Below is a small trained network, with its code and all its weights. Each question gives an input and a class and asks what happens when units are switched off, that is, made to give their printed mean instead of their output.

import numpy as np


def w(rows, s, z=0):
    codes = np.array(rows[::2]) - 128.0
    scale = np.full(codes.shape[1], s)
    scale[-1] = z or s
    return codes * scale


def f(y):
    return y / 2 * (1 + np.tanh(0.7978845608 * (y + 0.044715 * y**3)))


def log_softmax(a):
    a = a - a.max(-1, keepdims=True)
    return a - np.log(np.exp(a).sum(-1, keepdims=True))


def net(x, mask):
    res = np.array(x, float).reshape(1, 4) / 4 @ E
    y = f(res @ A[0][:, :-1].T + A[0][:, -1])
    res = res + np.where(mask, y, B[0][:, -1]) @ B[0][:, :-1]
    return log_softmax(res[-1] @ U[:, :-1].T + U[:, -1])


A, B = {}, {}
E = w([
[84,144,112,7,145,189],'x0',
[75,208,145,88,145,19],'x1',
[166,180,218,114,83,154],'x2',
[178,158,138,134,230,135],'x3',
],0.011)
A[0] = w([
[129,114,28,157,154,114,112],'N0',
[221,105,157,100,112,191,86],'N1',
[111,128,75,109,41,118,30],'N2',
[201,166,124,135,220,153,86],'N3',
[212,151,253,88,47,167,255],'N4',
[166,68,93,132,117,204,114],'N5',
[92,97,129,133,4,137,89],'N6',
[119,147,137,201,119,109,30],'N7',
[96,65,50,129,128,100,122],'N8',
[153,75,87,150,145,174,66],'N9',
[73,156,116,93,194,41,184],'N10',
[120,95,139,152,132,189,59],'N11',
[81,144,119,82,184,196,95],'N12',
[145,157,100,28,102,146,40],'N13',
[154,129,85,196,112,88,74],'N14',
[133,188,187,127,107,94,247],'N15',
[184,127,163,175,131,89,143],'N16',
[84,96,60,77,153,147,82],'N17',
],0.014,0.0038)
B[0] = w([
[68,89,109,141,215,228,172],'N0',
[54,140,74,101,84,121,190],'N1',
[145,251,178,128,173,77,162],'N2',
[100,242,234,200,250,44,193],'N3',
[55,102,75,170,152,209,249],'N4',
[102,133,121,139,52,79,196],'N5',
[90,231,250,148,194,103,195],'N6',
[244,201,117,87,9,108,156],'N7',
[39,166,101,216,162,200,179],'N8',
[99,88,122,134,19,30,175],'N9',
[93,104,66,161,54,72,215],'N10',
[139,155,97,67,38,47,160],'N11',
[198,198,139,170,59,176,176],'N12',
[215,192,85,106,58,163,173],'N13',
[255,143,92,78,104,234,171],'N14',
[68,64,89,172,49,170,199],'N15',
[134,215,77,155,98,196,181],'N16',
[173,117,126,159,118,201,170],'N17',
],0.0086,0.018)
U = w([
[255,205,73,121,88,198,136],'0',
[87,248,192,179,189,53,157],'1',
[61,109,66,166,150,190,255],'2',
[72,121,47,143,52,15,52],'3',
[81,117,85,137,139,157,218],'4',
[191,119,177,70,152,98,66],'5',
[152,49,140,56,190,100,72],'6',
[203,81,127,81,146,84,46],'7',
],0.01,0.0057)

Each question gives the input, the list of numbers given to net, and the class t.
The units are the neurons (one row each of A and B). Each row of codes is followed by its name. A weight is (code - 128) times the scale printed after its matrix; where a second scale follows, it is the last column's (A, B and U).
mask holds one flag per neuron, in row order. A switched-off neuron (its flag False) gives its mean, the last column of its row in B, instead of its output. The means were averaged over made-up inputs and are rounded, as every weight is.
A unit's drop is (log p(t) with every unit on - log p(t) with that unit switched off) / (log p(t) with every unit on - log p(t) with every unit switched off).
unit that matters most: the unit with the biggest drop
k most important neurons: the k neurons with the biggest drops, biggest first
drop when u is switched off: that unit's drop, to one decimal
input [-3,-3,-8,8], class 1: 2 most important neurons	N3, N4
input [-5,5,1,-4], class 0: most important neuron	N14
input [4,5,-3,1], class 3: 4 most important neurons	N10, N14, N4, N16
input [-5,1,6,-3], class 2: 3 most important neurons	N4, N15, N13
input [6,6,1,2], class 0: 2 most important neurons	N13, N12
input [-1,5,-5,2], class 2: 4 most important neurons	N0, N9, N5, N11
input [8,-5,-8,6], class 0: 3 most important neurons	N12, N17, N4
input [-5,7,3,-3], class 3: 2 most important neurons	N15, N10
input [3,7,-7,-6], class 2: 4 most important neurons	N8, N3, N17, N0
input [-7,-8,7,-7], class 3: 3 most important neurons	N1, N5, N11
input [6,-7,-4,-2], class 3: 3 most important neurons	N9, N5, N14
input [-4,5,7,-8], class 1: 2 most important neurons	N6, N2
input [-5,-8,-5,2], class 3: 2 most important neurons	N9, N5
input [0,1,6,-7], class 1: unit that matters most	N6
input [-1,8,-8,6], class 2: 3 most important neurons	N0, N9, N8
input [-6,5,2,6], class 0: drop when N16 is switched off	0.4
input [1,-1,-3,-8], class 1: drop when N1 is switched off	0.0
input [-2,3,-3,-3], class 4: drop when N6 is switched off	0.1
input [-5,-6,4,-8], class 1: drop when N6 is switched off	1.7
input [3,-3,-6,8], class 1: unit that matters most	N3
